Here is a tiny trained network, its code and every weight. The questions are about switching its units off for an input and a class, where a switched-off unit gives its printed mean instead of its output.

import numpy as np


def w(rows, s, z=0):
    codes = np.array(rows[::2]) - 128.0
    scale = np.full(codes.shape[1], s)
    scale[-1] = z or s
    return codes * scale


def norm(h):
    return h / np.sqrt((h * h).mean(-1, keepdims=True) + 1e-5)


def f(y):
    return np.maximum(y, 0)


def log_softmax(a):
    a = a - a.max(-1, keepdims=True)
    return a - np.log(np.exp(a).sum(-1, keepdims=True))


def net(x, mask):
    res = np.array(x, float).reshape(1, 5) / 4 @ E
    u = 0
    for l in range(2):
        y = f(norm(res) @ A[l][:, :-1].T + A[l][:, -1])
        res = res + np.where(mask[u : u + 8], y, B[l][:, -1]) @ B[l][:, :-1]
        u += 8
    return log_softmax(norm(res)[-1] @ U[:, :-1].T + U[:, -1])


A, B = {}, {}
E = w([
[136,60,36],'x0',
[15,207,50],'x1',
[1,51,186],'x2',
[95,197,117],'x3',
[200,173,70],'x4',
],0.0067)
A[0] = w([
[53,66,137,113],'L0N1',
[126,22,110,54],'L0N2',
[185,118,119,36],'L0N3',
[238,112,101,49],'L0N4',
[57,131,158,4],'L0N5',
[117,175,61,52],'L0N6',
[116,56,101,151],'L0N7',
[253,138,130,102],'L0N8',
],0.012,0.0029)
B[0] = w([
[128,90,165,247],'L0N1',
[108,43,145,212],'L0N2',
[116,154,228,168],'L0N3',
[169,208,205,229],'L0N4',
[192,157,186,189],'L0N5',
[54,165,28,203],'L0N6',
[155,20,99,212],'L0N7',
[254,162,186,254],'L0N8',
],0.0075,0.0048)
A[1] = w([
[125,136,188,64],'L1N1',
[43,111,130,126],'L1N2',
[66,136,75,56],'L1N3',
[58,160,156,251],'L1N4',
[87,179,6,155],'L1N5',
[105,215,57,109],'L1N6',
[105,96,164,84],'L1N7',
[111,103,194,90],'L1N8',
],0.013,0.003)
B[1] = w([
[100,206,116,180],'L1N1',
[254,156,179,215],'L1N2',
[188,126,132,188],'L1N3',
[86,167,68,231],'L1N4',
[143,128,3,254],'L1N5',
[137,6,63,228],'L1N6',
[98,104,129,182],'L1N7',
[54,171,61,207],'L1N8',
],0.0088,0.0057)
U = w([
[106,5,154,9],'0',
[147,104,42,237],'1',
[246,137,177,96],'2',
[67,151,152,126],'3',
],0.024,0.0015)

Each question gives the input, the list of numbers given to net, and the class t.
The units are the neurons (one row each of A and B). Each row of codes is followed by its name. A weight is (code - 128) times the scale printed after its matrix; where a second scale follows, it is the last column's (A, B and U).
mask holds one flag per neuron, layer by layer. A switched-off neuron (its flag False) gives its mean, the last column of its row in B, instead of its output. The means were averaged over made-up inputs and are rounded, as every weight is.
A unit's drop is (log p(t) with every unit on - log p(t) with that unit switched off) / (log p(t) with every unit on - log p(t) with every unit switched off).
The circuit of an input: a set's keep is (log p(t) with only the set's units on - log p(t) with every unit switched off) / (log p(t) with every unit on - log p(t) with every unit switched off). Starting from the 12 units with the biggest drops (on a tie, the unit counted first), units are removed one at a time, each time the one whose removal leaves the highest keep (on an exact tie, the one counted first), for as long as the keep stays at least 0.8.
circuit, biggest first: the units of the circuit, biggest drop first
top k neurons: the k neurons with the biggest drops, biggest first
k most important neurons of layer l: the k neurons of layer l with the biggest drops, biggest first
drop of u: that unit's drop, to one decimal
input [-6,-4,4,-3,-7], class 3: top 3 neurons => [L1N6, L1N8, L1N1]
input [7,6,2,-2,-6], class 0: circuit, biggest first => [L0N1, L1N5]
input [2,-1,-1,4,2], class 2: top 2 neurons => [L0N8, L0N4]
input [-3,3,1,-6,-5], class 3: circuit, biggest first => [L1N6]
input [6,-2,-1,-6,1], class 2: top 3 neurons => [L0N4, L0N8, L1N6]
input [-7,-6,7,2,8], class 3: top 2 neurons => [L1N2, L1N8]
input [3,0,-5,-2,-8], class 0: 2 most important neurons of layer 0 => [L0N2, L0N7]
input [4,0,-1,-4,0], class 2: top 2 neurons => [L0N4, L1N6]
input [1,-2,-1,0,-3], class 0: top 2 neurons => [L0N2, L1N2]
input [-5,8,-2,2,-8], class 1: 4 most important neurons of layer 0 => [L0N4, L0N8, L0N3, L0N2]
input [7,5,7,-1,1], class 0: top 2 neurons => [L0N1, L1N5]
input [-7,1,0,5,3], class 1: drop of L1N6 => 0.2
input [-8,-1,3,2,6], class 3: drop of L0N8 => 0.1
input [-8,-1,-1,4,-1], class 3: drop of L0N8 => 0.1
input [7,-4,-3,8,0], class 2: drop of L0N4 => 0.0
input [5,3,7,1,3], class 0: most important neuron of layer 0 => [L0N1]
